Below is a small trained network, with its code and all its weights. Each question gives an input and a class and asks what happens when units are switched off, that is, made to give their printed mean instead of their output.

import numpy as np


def w(rows, s, z=0):
    codes = np.array(rows[::2]) - 128.0
    scale = np.full(codes.shape[1], s)
    scale[-1] = z or s
    return codes * scale


def f(y):
    return y / 2 * (1 + np.tanh(0.7978845608 * (y + 0.044715 * y**3)))


def log_softmax(a):
    a = a - a.max(-1, keepdims=True)
    return a - np.log(np.exp(a).sum(-1, keepdims=True))


def net(x, mask):
    res = np.array(x, float).reshape(1, 2) / 4 @ E
    y = f(res @ A[0][:, :-1].T + A[0][:, -1])
    res = res + np.where(mask, y, B[0][:, -1]) @ B[0][:, :-1]
    return log_softmax(res[-1] @ U[:, :-1].T + U[:, -1])


A, B = {}, {}
E = w([
[98,128,100,234,107,32,51,147,89,92],'x0',
[54,146,114,138,88,139,162,109,170,247],'x1',
],0.013)
A[0] = w([
[123,172,104,109,83,99,189,79,121,212,139],'n1',
[114,119,107,207,70,90,124,144,107,118,118],'n2',
[99,192,172,153,85,133,113,69,129,180,109],'n3',
[222,62,163,85,218,89,104,135,64,55,99],'n4',
[122,127,62,223,131,60,77,98,169,104,145],'n5',
[65,138,93,148,61,73,162,97,135,254,122],'n6',
[233,104,141,66,171,204,158,89,99,139,124],'n7',
[163,148,182,72,150,151,136,59,180,159,160],'n8',
[156,101,136,87,145,166,191,88,158,136,110],'n9',
[141,149,87,168,100,93,60,120,98,135,107],'n10',
[142,78,135,179,166,163,95,111,122,142,255],'n11',
],0.01,0.014)
B[0] = w([
[86,113,192,139,131,104,97,118,110,125,213],'n1',
[49,178,133,187,141,169,116,87,187,124,208],'n2',
[140,82,155,110,186,134,206,156,102,122,174],'n3',
[18,80,190,94,163,105,212,189,9,193,243],'n4',
[136,150,127,177,166,181,81,108,132,119,253],'n5',
[119,133,209,94,158,81,133,177,55,109,253],'n6',
[95,115,119,215,209,159,70,95,130,121,220],'n7',
[137,152,114,172,153,111,95,61,126,95,217],'n8',
[106,180,107,136,162,146,115,96,149,91,193],'n9',
[53,183,89,153,197,169,159,72,144,156,197],'n10',
[232,53,127,183,22,81,19,115,153,40,252],'n11',
],0.012,0.014)
U = w([
[69,211,124,189,158,215,111,56,160,117,98],'0',
[55,104,215,122,136,70,179,189,68,143,99],'1',
[246,78,143,166,68,59,45,111,152,81,255],'2',
[136,163,127,110,88,133,193,143,155,110,85],'3',
[163,127,137,153,100,148,204,151,152,179,97],'4',
[147,152,87,114,75,133,201,137,137,161,88],'5',
[131,173,87,99,119,126,172,149,170,135,87],'6',
],0.013,0.0072)

Each question gives the input, the list of numbers given to net, and the class t.
The units are the neurons (one row each of A and B). Each row of codes is followed by its name. A weight is (code - 128) times the scale printed after its matrix; where a second scale follows, it is the last column's (A, B and U).
mask holds one flag per neuron, in row order. A switched-off neuron (its flag False) gives its mean, the last column of its row in B, instead of its output. The means were averaged over made-up inputs and are rounded, as every weight is.
A unit's drop is (log p(t) with every unit on - log p(t) with that unit switched off) / (log p(t) with every unit on - log p(t) with every unit switched off).
The circuit of an input: a set's keep is (log p(t) with only the set's units on - log p(t) with every unit switched off) / (log p(t) with every unit on - log p(t) with every unit switched off). Starting from all 11 units, units are removed one at a time, each time the one whose removal leaves the highest keep (on an exact tie, the one counted first), for as long as the keep stays at least 0.8.
circuit, biggest first: the units of the circuit, biggest drop first
unit that matters most: the unit with the biggest drop
k most important neurons: the k neurons with the biggest drops, biggest first
drop when u is switched off: that unit's drop, to one decimal
input [-6,-7], class 1: 4 most important neurons : (n4; n5; n2; n10)
input [4,-7], class 1: circuit, biggest first : (n4)
input [3,4], class 1: 2 most important neurons : (n6; n8)
input [8,-7], class 0: 3 most important neurons : (n5; n10; n2)
input [5,-5], class 0: 4 most important neurons : (n6; n5; n10; n2)
input [-3,1], class 2: 4 most important neurons : (n10; n2; n4; n5)
input [-4,-5], class 1: 3 most important neurons : (n4; n5; n2)
input [-3,-2], class 2: 2 most important neurons : (n10; n2)
input [6,-6], class 0: 2 most important neurons : (n5; n6)
input [7,-6], class 0: 2 most important neurons : (n5; n10)
input [7,-7], class 0: 4 most important neurons : (n5; n10; n2; n6)
input [-3,0], class 2: 4 most important neurons : (n10; n2; n4; n5)
input [2,-8], class 1: drop when n4 is switched off : 5.9
input [2,2], class 2: unit that matters most : n4
input [0,8], class 1: drop when n7 is switched off : 0.0
input [-1,2], class 2: drop when n4 is switched off : 0.7
